Below is a small trained network, with its code and all its weights. Each question gives an input and a class and asks what happens when units are switched off, that is, made to give their printed mean instead of their output.

import numpy as np


def w(rows, s, z=0):
    codes = np.array(rows[::2]) - 128.0
    scale = np.full(codes.shape[1], s)
    scale[-1] = z or s
    return codes * scale


def norm(h):
    return h / np.sqrt((h * h).mean(-1, keepdims=True) + 1e-5)


def f(y):
    return np.maximum(y, 0)


def log_softmax(a):
    a = a - a.max(-1, keepdims=True)
    return a - np.log(np.exp(a).sum(-1, keepdims=True))


def net(x, mask):
    res = np.array(x, float).reshape(1, 8) / 4 @ E
    u = 0
    for l in range(3):
        y = f(norm(res) @ A[l][:, :-1].T + A[l][:, -1])
        res = res + np.where(mask[u : u + 7], y, B[l][:, -1]) @ B[l][:, :-1]
        u += 7
    return log_softmax(norm(res)[-1] @ U[:, :-1].T + U[:, -1])


A, B = {}, {}
E = w([
[166,136,138,254,122,159,141],'x0',
[124,125,119,132,132,122,130],'x1',
[128,130,132,126,124,134,127],'x2',
[126,122,121,132,135,122,127],'x3',
[131,131,124,134,136,117,133],'x4',
[60,191,163,139,207,141,64],'x5',
[127,131,129,125,120,134,120],'x6',
[109,81,208,163,63,71,134],'x7',
],0.0081)
A[0] = w([
[153,112,59,147,143,150,125,98],'0.n0',
[101,183,199,180,200,124,34,2],'0.n1',
[10,165,174,122,188,131,82,76],'0.n2',
[94,193,197,255,184,210,113,9],'0.n3',
[66,61,254,145,95,26,106,141],'0.n4',
[183,107,119,226,109,181,134,61],'0.n5',
[58,162,186,132,232,87,89,117],'0.n6',
],0.0066,0.0025)
B[0] = w([
[125,210,118,94,108,134,119,174],'0.n0',
[55,23,58,139,193,101,202,233],'0.n1',
[208,219,192,88,89,125,117,245],'0.n2',
[92,32,19,175,171,99,134,250],'0.n3',
[33,199,126,138,3,76,176,253],'0.n4',
[187,228,183,110,94,145,168,208],'0.n5',
[117,196,218,51,76,209,63,252],'0.n6',
],0.0076,0.0055)
A[1] = w([
[185,122,133,91,76,129,131,30],'1.n0',
[190,164,79,121,163,157,72,7],'1.n1',
[69,89,189,254,162,152,66,66],'1.n2',
[218,155,134,205,100,134,149,113],'1.n3',
[185,106,103,4,62,77,152,90],'1.n4',
[169,67,68,96,155,154,175,144],'1.n5',
[64,36,183,206,34,54,179,198],'1.n6',
],0.0086,0.0014)
B[1] = w([
[125,145,110,128,199,81,115,178],'1.n0',
[95,35,141,121,70,101,164,181],'1.n1',
[140,74,35,116,164,6,178,173],'1.n2',
[164,157,170,88,43,141,91,193],'1.n3',
[89,71,58,209,209,110,150,249],'1.n4',
[48,202,170,152,77,186,69,185],'1.n5',
[190,1,155,17,227,102,110,255],'1.n6',
],0.0088,0.0073)
A[2] = w([
[171,87,186,79,95,117,130,13],'2.n0',
[70,163,193,168,64,102,146,116],'2.n1',
[168,171,106,55,188,196,101,111],'2.n2',
[232,198,66,164,69,208,152,140],'2.n3',
[108,144,38,246,202,186,98,2],'2.n4',
[216,130,217,136,118,140,113,35],'2.n5',
[172,48,120,103,199,193,108,109],'2.n6',
],0.011,0.0016)
B[2] = w([
[165,185,91,219,159,180,140,195],'2.n0',
[116,198,78,182,94,131,94,170],'2.n1',
[180,84,141,156,165,148,87,200],'2.n2',
[9,184,142,103,123,53,93,222],'2.n3',
[165,128,95,110,64,245,204,254],'2.n4',
[215,107,191,144,87,150,130,168],'2.n5',
[74,181,147,135,88,99,127,202],'2.n6',
],0.014,0.0074)
U = w([
[100,120,34,118,91,234,204,138],'0',
[48,243,148,131,52,66,86,253],'1',
[91,22,93,114,175,3,186,201],'2',
[253,126,198,188,84,83,148,24],'3',
[154,113,164,89,230,174,1,43],'4',
],0.0092,0.0018)

Each question gives the input, the list of numbers given to net, and the class t.
The units are the neurons (one row each of A and B). Each row of codes is followed by its name. A weight is (code - 128) times the scale printed after its matrix; where a second scale follows, it is the last column's (A, B and U).
mask holds one flag per neuron, layer by layer. A switched-off neuron (its flag False) gives its mean, the last column of its row in B, instead of its output. The means were averaged over made-up inputs and are rounded, as every weight is.
A unit's drop is (log p(t) with every unit on - log p(t) with that unit switched off) / (log p(t) with every unit on - log p(t) with every unit switched off).
The circuit of an input: a set's keep is (log p(t) with only the set's units on - log p(t) with every unit switched off) / (log p(t) with every unit on - log p(t) with every unit switched off). Starting from the 12 units with the biggest drops (on a tie, the unit counted first), units are removed one at a time, each time the one whose removal leaves the highest keep (on an exact tie, the one counted first), for as long as the keep stays at least 0.8.
units of the circuit, in order: the units of the circuit, biggest drop first
top k neurons: the k neurons with the biggest drops, biggest first
top k neurons in layer l: the k neurons of layer l with the biggest drops, biggest first
drop of u: that unit's drop, to one decimal
input [8,4,-4,-4,6,-6,-5,-8], class 1: top neuron -> 2.n3
input [-5,6,-6,4,-3,0,-5,4], class 2: units of the circuit, in order -> 2.n4, 2.n3
input [1,-6,7,3,5,-1,2,-2], class 1: top 2 neurons -> 1.n6, 2.n3
input [1,0,-3,8,6,7,3,-1], class 0: units of the circuit, in order -> 0.n3, 2.n4
input [2,1,-3,1,5,-7,7,3], class 3: top 2 neurons -> 1.n3, 0.n1
input [4,-6,4,0,8,8,4,2], class 2: top 2 neurons -> 0.n3, 0.n1
input [3,2,-6,1,-1,0,-1,7], class 3: top 2 neurons -> 1.n6, 0.n1
input [2,0,-8,8,-8,-1,5,5], class 3: top 4 neurons -> 1.n6, 0.n1, 2.n0, 0.n3
input [1,0,-6,-1,1,0,3,-3], class 1: top 3 neurons -> 1.n4, 0.n1, 1.n6
input [3,5,4,-1,4,-1,1,5], class 3: top 2 neurons -> 1.n6, 2.n0
input [1,-7,3,-7,1,-1,3,3], class 3: top 2 neurons -> 1.n6, 0.n1
input [1,8,-4,4,1,0,8,2], class 3: top 3 neurons in layer 1 -> 1.n6, 1.n4, 1.n2
input [-7,4,4,2,2,1,8,-4], class 4: top 4 neurons -> 0.n3, 2.n2, 0.n1, 2.n4
input [4,-7,4,-3,-2,-7,4,-6], class 1: units of the circuit, in order -> 2.n3
input [-4,4,-1,-2,-8,5,8,0], class 4: top 2 neurons in layer 2 -> 2.n2, 2.n3
input [-2,-3,-8,2,7,5,-5,-8], class 4: top 3 neurons -> 2.n2, 1.n4, 2.n4
input [4,6,0,5,6,5,-7,-1], class 0: top 4 neurons -> 2.n4, 1.n6, 0.n1, 0.n4
input [-7,-5,-3,-1,-1,8,-2,-3], class 4: top 2 neurons -> 2.n2, 0.n4
input [0,-4,1,-3,-8,-2,-4,4], class 2: top 2 neurons -> 1.n6, 0.n2
input [-2,6,-7,0,-5,6,-7,-6], class 4: units of the circuit, in order -> 2.n2
input [-4,-7,-2,1,0,-2,8,8], class 2: top 2 neurons -> 1.n6, 2.n4
input [-3,8,6,-2,-3,3,8,-6], class 4: drop of 2.n0 -> 0.0
input [5,-8,-7,5,8,-1,-1,-3], class 1: drop of 2.n3 -> 0.2
input [5,-3,-8,-1,7,-3,-8,-7], class 1: drop of 2.n3 -> 0.2
input [2,2,-1,2,-7,5,2,3], class 2: drop of 0.n3 -> 0.8
